Below is a small trained network, with its code and all its weights. Each question gives an input and a class and asks what happens when units are switched off, that is, made to give their printed mean instead of their output.

import numpy as np


def w(rows, s, z=0):
    codes = np.array(rows[::2]) - 128.0
    scale = np.full(codes.shape[1], s)
    scale[-1] = z or s
    return codes * scale


def f(y):
    return np.maximum(y, 0)


def log_softmax(a):
    a = a - a.max(-1, keepdims=True)
    return a - np.log(np.exp(a).sum(-1, keepdims=True))


def net(x, mask):
    res = np.array(x, float).reshape(1, 5) / 4 @ E
    y = f(res @ A[0][:, :-1].T + A[0][:, -1])
    res = res + np.where(mask, y, B[0][:, -1]) @ B[0][:, :-1]
    return log_softmax(res[-1] @ U[:, :-1].T + U[:, -1])


A, B = {}, {}
E = w([
[99,176,29,27,21,254,117],'x0',
[121,244,134,236,12,70,90],'x1',
[92,207,224,80,188,176,39],'x2',
[236,116,112,31,100,42,47],'x3',
[126,130,127,128,128,128,128],'x4',
],0.006)
A[0] = w([
[106,185,2,45,20,240,106,52],'neuron 0',
[131,28,126,53,219,169,169,85],'neuron 1',
[112,189,222,73,175,165,38,88],'neuron 2',
[168,51,49,148,84,87,194,81],'neuron 3',
[115,210,136,203,54,77,113,46],'neuron 4',
[217,128,131,66,109,63,57,20],'neuron 5',
[49,140,151,187,150,192,181,92],'neuron 6',
[28,147,151,205,152,198,196,84],'neuron 7',
[163,90,215,214,216,6,131,54],'neuron 8',
[54,142,147,186,148,187,179,105],'neuron 9',
[201,127,133,75,113,75,64,54],'neuron 10',
[130,27,127,53,219,169,169,83],'neuron 11',
[130,24,127,50,227,170,172,76],'neuron 12',
[154,98,205,198,202,27,131,88],'neuron 13',
[201,129,129,77,114,74,65,55],'neuron 14',
[102,183,217,82,181,171,45,5],'neuron 15',
[113,214,139,214,53,68,115,53],'neuron 16',
[111,190,225,74,175,167,38,88],'neuron 17',
[168,58,48,146,84,92,186,81],'neuron 18',
[176,41,40,153,78,84,202,70],'neuron 19',
[24,145,157,206,157,203,197,64],'neuron 20',
],0.0059,0.0019)
B[0] = w([
[68,62,255,44,114,225,188,250],'neuron 0',
[169,194,144,196,74,148,56,228],'neuron 1',
[61,164,65,176,189,93,188,208],'neuron 2',
[57,170,93,169,188,113,182,208],'neuron 3',
[167,183,150,185,82,154,62,201],'neuron 4',
[192,62,76,75,128,71,116,188],'neuron 5',
[193,71,75,73,126,71,113,182],'neuron 6',
[199,68,74,72,126,67,110,195],'neuron 7',
[78,75,228,52,101,221,174,253],'neuron 8',
[186,78,81,79,125,76,113,180],'neuron 9',
[180,76,80,83,129,78,120,181],'neuron 10',
[173,198,145,201,68,150,51,228],'neuron 11',
[177,205,148,206,58,153,42,233],'neuron 12',
[87,83,218,63,106,207,167,236],'neuron 13',
[181,72,79,81,128,78,120,181],'neuron 14',
[64,162,87,169,187,100,182,193],'neuron 15',
[171,196,151,195,70,158,52,210],'neuron 16',
[61,164,66,177,191,93,190,209],'neuron 17',
[62,162,95,164,183,114,179,203],'neuron 18',
[49,174,89,173,196,111,187,218],'neuron 19',
[201,63,69,66,128,63,112,195],'neuron 20',
],0.007,0.0066)
U = w([
[75,69,254,35,108,232,173,244],'0',
[193,227,144,234,50,148,23,4],'1',
[216,34,40,45,145,17,115,70],'2',
[17,186,56,197,252,84,206,173],'3',
],0.0093,0.00027)

Each question gives the input, the list of numbers given to net, and the class t.
The units are the neurons (one row each of A and B). Each row of codes is followed by its name. A weight is (code - 128) times the scale printed after its matrix; where a second scale follows, it is the last column's (A, B and U).
mask holds one flag per neuron, in row order. A switched-off neuron (its flag False) gives its mean, the last column of its row in B, instead of its output. The means were averaged over made-up inputs and are rounded, as every weight is.
A unit's drop is (log p(t) with every unit on - log p(t) with that unit switched off) / (log p(t) with every unit on - log p(t) with every unit switched off).
unit that matters most: the unit with the biggest drop
k most important neurons: the k neurons with the biggest drops, biggest first
drop of u: that unit's drop, to one decimal
input [-7,0,8,4,5], class 3: 3 most important neurons -> neuron 17; neuron 2; neuron 15
input [-5,5,4,-6,-7], class 2: 2 most important neurons -> neuron 20; neuron 7
input [-7,-8,-4,1,-8], class 1: unit that matters most -> neuron 12
input [2,3,-3,4,5], class 2: 3 most important neurons -> neuron 12; neuron 11; neuron 1
input [-6,-4,-7,1,-1], class 3: 4 most important neurons -> neuron 19; neuron 0; neuron 3; neuron 18
input [5,4,-3,6,3], class 2: 2 most important neurons -> neuron 8; neuron 13
input [-2,2,-1,0,2], class 0: 3 most important neurons -> neuron 12; neuron 11; neuron 1
input [2,-7,2,-8,-8], class 2: 4 most important neurons -> neuron 20; neuron 7; neuron 6; neuron 9
input [3,6,7,-4,2], class 3: 2 most important neurons -> neuron 17; neuron 2
input [-8,8,-4,0,-1], class 0: 2 most important neurons -> neuron 8; neuron 13
input [2,-3,0,-2,-3], class 1: 2 most important neurons -> neuron 8; neuron 13
input [7,2,-6,6,8], class 0: drop of neuron 0 -> 2.2
input [8,7,5,4,-3], class 0: drop of neuron 0 -> 1.8
input [8,8,-6,-2,4], class 0: drop of neuron 12 -> 0.2
